Below is a small trained network, with its code and all its weights. Each question gives an input and a target symbol and asks what happens when units are switched off, that is, made to give their printed mean instead of their output.

import numpy as np


def w(rows, s, z=0):
    codes = np.array(rows[::2]) - 128.0
    scale = np.full(codes.shape[1], s)
    scale[-1] = z or s
    return codes * scale


def f(y):
    return np.maximum(y, 0)


def softmax(a):
    e = np.exp(a - a.max(-1, keepdims=True))
    return e / e.sum(-1, keepdims=True)


def log_softmax(a):
    a = a - a.max(-1, keepdims=True)
    return a - np.log(np.exp(a).sum(-1, keepdims=True))


def net(x, mask):
    ids = ['αβδζηθμξψ'.index(c) for c in x.split()]
    T = len(ids)
    res = E[ids] + P[:T]
    r = res
    for j in range(2):
        rows = slice(3 * j, 3 * j + 3)
        q, k, v = (r @ M[0][rows].T for M in (Q, K, V))
        z = softmax(np.where(np.tri(T) > 0, q @ k.T / 3**0.5, -1e9)) @ v
        o = O[0][rows]
        res = res + np.where(mask[j], z, o[:, -1]) @ o[:, :-1]
    y = f(res @ A[0][:, :-1].T + A[0][:, -1])
    res = res + np.where(mask[2:6], y, B[0][:, -1]) @ B[0][:, :-1]
    return log_softmax(res[-1] @ U[:, :-1].T + U[:, -1])


Q, K, V, O, A, B = {}, {}, {}, {}, {}, {}
E = w([
[108,152,126,133],'α',
[100,139,137,117],'β',
[155,161,134,168],'δ',
[180,161,198,178],'ζ',
[162,101,163,162],'η',
[46,80,181,145],'θ',
[66,96,45,81],'μ',
[243,128,157,37],'ξ',
[73,215,117,58],'ψ',
],0.011)
P = w([
[177,158,65,101],'0',
[153,141,189,99],'1',
[95,93,231,20],'2',
[132,93,208,27],'3',
[105,69,184,13],'4',
[144,64,160,4],'5',
[181,73,173,15],'6',
[131,53,159,14],'7',
[174,80,133,35],'8',
],0.0036)
Q[0] = w([
[182,107,145,1],'h0',
[221,149,92,104],'h0',
[141,154,40,75],'h0',
[64,44,207,186],'h1',
[70,152,108,130],'h1',
[126,144,97,157],'h1',
],0.0094)
K[0] = w([
[255,4,56,111],'h0',
[209,85,165,50],'h0',
[222,180,168,185],'h0',
[196,156,197,14],'h1',
[169,215,107,126],'h1',
[134,153,206,129],'h1',
],0.0073)
V[0] = w([
[181,189,115,239],'h0',
[123,251,64,16],'h0',
[72,69,1,161],'h0',
[161,87,225,80],'h1',
[152,200,46,9],'h1',
[223,187,130,113],'h1',
],0.0084)
O[0] = w([
[203,213,48,74,50],'h0',
[96,124,221,42,172],'h0',
[145,212,196,199,4],'h0',
[153,70,103,149,212],'h1',
[185,122,254,57,163],'h1',
[195,140,47,35,150],'h1',
],0.0085,0.0034)
A[0] = w([
[191,198,254,138,205],'n0',
[139,114,130,175,1],'n1',
[8,152,79,131,229],'n2',
[91,197,232,38,93],'n3',
],0.007,0.0058)
B[0] = w([
[15,144,80,99,247],'n0',
[183,37,193,60,128],'n1',
[230,161,135,254,240],'n2',
[86,94,26,151,253],'n3',
],0.008,0.0044)
U = w([
[120,136,100,146,78],'α',
[110,135,123,145,81],'β',
[189,244,137,89,254],'δ',
[205,128,28,125,67],'ζ',
[233,121,84,156,207],'η',
[179,101,175,255,211],'θ',
[61,152,224,165,164],'μ',
[192,47,202,30,114],'ξ',
[88,66,153,89,78],'ψ',
],0.0062,0.0045)

Each question gives the input, a string of symbols that net reads in full, and the target symbol t.
The units are the heads (3 rows each of Q, K, V and O) and the neurons (one row each of A and B). Each row of codes is followed by its name. A weight is (code - 128) times the scale printed after its matrix; where a second scale follows, it is the last column's (O, A, B and U).
mask holds one flag per unit, heads first, then neurons. A switched-off unit (its flag False) gives its mean, the last column of its rows in O or B, instead of its output. The means were averaged over made-up inputs and are rounded, as every weight is.
A unit's drop is (log p(t) with every unit on - log p(t) with that unit switched off) / (log p(t) with every unit on - log p(t) with every unit switched off).
The circuit of an input: a set's keep is (log p(t) with only the set's units on - log p(t) with every unit switched off) / (log p(t) with every unit on - log p(t) with every unit switched off). Starting from all 6 units, units are removed one at a time, each time the one whose removal leaves the highest keep (on an exact tie, the one counted first), for as long as the keep stays at least 0.8.
circuit, biggest first: the units of the circuit, biggest drop first
unit that matters most: the unit with the biggest drop
top k neurons: the k neurons with the biggest drops, biggest first
which heads matter: for each layer, one digit per head in row order, 1 if its drop is at least 0.15 and else 0, layers parted by /
drop of u: that unit's drop, to one decimal
input ζ ζ δ θ θ, target θ: top neuron	[n2]
input η θ θ θ η, target θ: circuit, biggest first	[h1, h0, n2]
input ζ μ β μ ψ μ β η, target μ: circuit, biggest first	[h0, n0, h1]
input δ μ η δ θ, target θ: which heads matter	11
input θ θ β β θ δ θ δ, target θ: which heads matter	11
input ξ ζ ζ, target ξ: circuit, biggest first	[h0, h1, n2, n3]
input ξ ξ θ β, target ξ: which heads matter	11
input ψ μ ψ, target ψ: circuit, biggest first	[n3, h1, h0, n0]
input ξ η ξ θ, target ξ: which heads matter	01
input η η θ β, target θ: top 3 neurons	[n2, n0, n3]
input ψ ψ ζ, target ψ: top 3 neurons	[n0, n3, n2]
input μ β ξ μ β β ζ, target μ: which heads matter	10
input θ θ μ, target θ: circuit, biggest first	[n2, h1, h0]
input ξ ψ ψ δ μ, target ξ: which heads matter	11
input ξ ξ α η, target ξ: unit that matters most	h1
input θ θ θ ζ, target θ: drop of n0	0.1
input ξ α ξ δ ζ, target ξ: drop of h1	0.4
input δ ξ δ ψ ξ η η, target ξ: drop of n2	0.2
input ζ α θ θ η β η θ β, target θ: drop of h0	0.2
